Below are the code and all the weights of a small trained network. Each question names an input and a class and asks about switching units off, where a switched-off unit gives its printed mean instead of its output.

import numpy as np


def w(rows, s, z=0):
    codes = np.array(rows[::2]) - 128.0
    scale = np.full(codes.shape[1], s)
    scale[-1] = z or s
    return codes * scale


def norm(h):
    return h / np.sqrt((h * h).mean(-1, keepdims=True) + 1e-5)


def f(y):
    return y / 2 * (1 + np.tanh(0.7978845608 * (y + 0.044715 * y**3)))


def log_softmax(a):
    a = a - a.max(-1, keepdims=True)
    return a - np.log(np.exp(a).sum(-1, keepdims=True))


def net(x, mask):
    res = np.array(x, float).reshape(1, 4) / 4 @ E
    u = 0
    for l in range(3):
        y = f(norm(res) @ A[l][:, :-1].T + A[l][:, -1])
        res = res + np.where(mask[u : u + 4], y, B[l][:, -1]) @ B[l][:, :-1]
        u += 4
    return log_softmax(norm(res)[-1] @ U[:, :-1].T + U[:, -1])


A, B = {}, {}
E = w([
[53,156,6,150,176,95],'x0',
[162,130,102,140,118,166],'x1',
[167,192,199,166,254,146],'x2',
[38,42,139,168,94,60],'x3',
],0.0073)
A[0] = w([
[178,129,150,79,26,142,247],'L0N1',
[175,39,147,152,55,3,243],'L0N2',
[171,84,38,120,118,83,8],'L0N3',
[174,9,104,146,195,144,189],'L0N4',
],0.0071,0.0016)
B[0] = w([
[4,86,193,122,183,165,213],'L0N1',
[147,89,128,170,174,201,255],'L0N2',
[128,113,127,240,92,1,142],'L0N3',
[100,169,253,238,208,99,149],'L0N4',
],0.0071,0.005)
A[1] = w([
[100,194,67,72,118,194,6],'L1N1',
[174,159,184,132,163,71,5],'L1N2',
[154,160,87,176,83,91,107],'L1N3',
[117,149,90,158,254,115,145],'L1N4',
],0.008,0.0019)
B[1] = w([
[70,103,173,42,97,121,154],'L1N1',
[165,130,138,87,109,138,149],'L1N2',
[151,164,156,2,67,97,131],'L1N3',
[52,223,45,82,83,83,254],'L1N4',
],0.0078,0.0049)
A[2] = w([
[101,140,246,21,200,123,255],'L2N1',
[136,19,76,2,127,101,215],'L2N2',
[168,243,181,107,220,127,160],'L2N3',
[41,102,22,145,91,30,133],'L2N4',
],0.0041,0.002)
B[2] = w([
[162,63,146,179,86,150,247],'L2N1',
[160,160,26,95,106,160,172],'L2N2',
[151,149,254,144,69,175,219],'L2N3',
[242,147,176,97,122,86,254],'L2N4',
],0.0097,0.0031)
U = w([
[68,43,158,182,120,204,239],'0',
[175,143,98,42,95,45,236],'1',
[184,145,227,111,149,160,69],'2',
[67,250,98,104,171,173,61],'3',
[36,29,129,194,156,195,164],'4',
[117,95,62,190,68,24,228],'5',
[134,82,191,232,140,136,200],'6',
[102,201,128,90,176,2,7],'7',
],0.0072,0.0017)

Each question gives the input, the list of numbers given to net, and the class t.
The units are the neurons (one row each of A and B). Each row of codes is followed by its name. A weight is (code - 128) times the scale printed after its matrix; where a second scale follows, it is the last column's (A, B and U).
mask holds one flag per neuron, layer by layer. A switched-off neuron (its flag False) gives its mean, the last column of its row in B, instead of its output. The means were averaged over made-up inputs and are rounded, as every weight is.
A unit's drop is (log p(t) with every unit on - log p(t) with that unit switched off) / (log p(t) with every unit on - log p(t) with every unit switched off).
The circuit of an input: a set's keep is (log p(t) with only the set's units on - log p(t) with every unit switched off) / (log p(t) with every unit on - log p(t) with every unit switched off). Starting from all 12 units, units are removed one at a time, each time the one whose removal leaves the highest keep (on an exact tie, the one counted first), for as long as the keep stays at least 0.8.
circuit, biggest first: the units of the circuit, biggest drop first
unit that matters most: the unit with the biggest drop
k most important neurons: the k neurons with the biggest drops, biggest first
k most important neurons of layer l: the k neurons of layer l with the biggest drops, biggest first
drop of u: that unit's drop, to one decimal
input [-5,-8,-3,-7], class 0: circuit, biggest first -> (L0N1; L2N1)
input [-8,-8,-4,-7], class 0: 2 most important neurons -> (L0N1; L2N4)
input [2,8,2,8], class 7: 3 most important neurons -> (L2N1; L0N1; L1N4)
input [-3,4,-2,-5], class 0: 3 most important neurons -> (L0N1; L2N4; L2N1)
input [5,8,-5,0], class 1: circuit, biggest first -> (L1N3; L2N4)
input [7,0,-5,0], class 1: 3 most important neurons -> (L2N4; L1N3; L0N1)
input [-1,-4,-7,-5], class 0: circuit, biggest first -> (L0N1)
input [-7,-5,-3,3], class 4: circuit, biggest first -> (L2N4; L0N1; L0N2)
input [7,3,3,5], class 7: circuit, biggest first -> (L2N4; L0N2)
input [6,8,-3,-4], class 1: circuit, biggest first -> (L1N3; L2N4; L0N3)
input [-1,2,-7,1], class 4: 2 most important neurons -> (L0N1; L0N2)
input [-7,-6,-2,-4], class 0: circuit, biggest first -> (L0N1; L2N4)
input [0,-3,0,-3], class 0: 2 most important neurons -> (L2N1; L1N4)
input [4,7,-4,-1], class 1: 2 most important neurons -> (L1N3; L2N4)
input [-4,-4,-6,3], class 4: unit that matters most -> L0N2
input [8,8,-1,-5], class 1: 2 most important neurons of layer 1 -> (L1N3; L1N1)
input [-6,-7,-3,-6], class 0: 3 most important neurons -> (L0N1; L2N4; L2N1)
input [3,8,1,3], class 7: 2 most important neurons -> (L0N4; L2N1)
input [3,4,2,5], class 7: 2 most important neurons of layer 2 -> (L2N4; L2N1)
input [-8,-4,-1,-7], class 0: unit that matters most -> L0N1
input [-2,-8,-1,-2], class 0: 2 most important neurons of layer 2 -> (L2N4; L2N1)
input [7,5,8,6], class 7: 2 most important neurons of layer 0 -> (L0N2; L0N1)
input [3,-8,0,-3], class 1: drop of L1N1 -> 0.1
input [-1,8,-5,1], class 4: drop of L0N1 -> 0.8
input [-6,-7,0,-2], class 0: drop of L0N1 -> 0.2
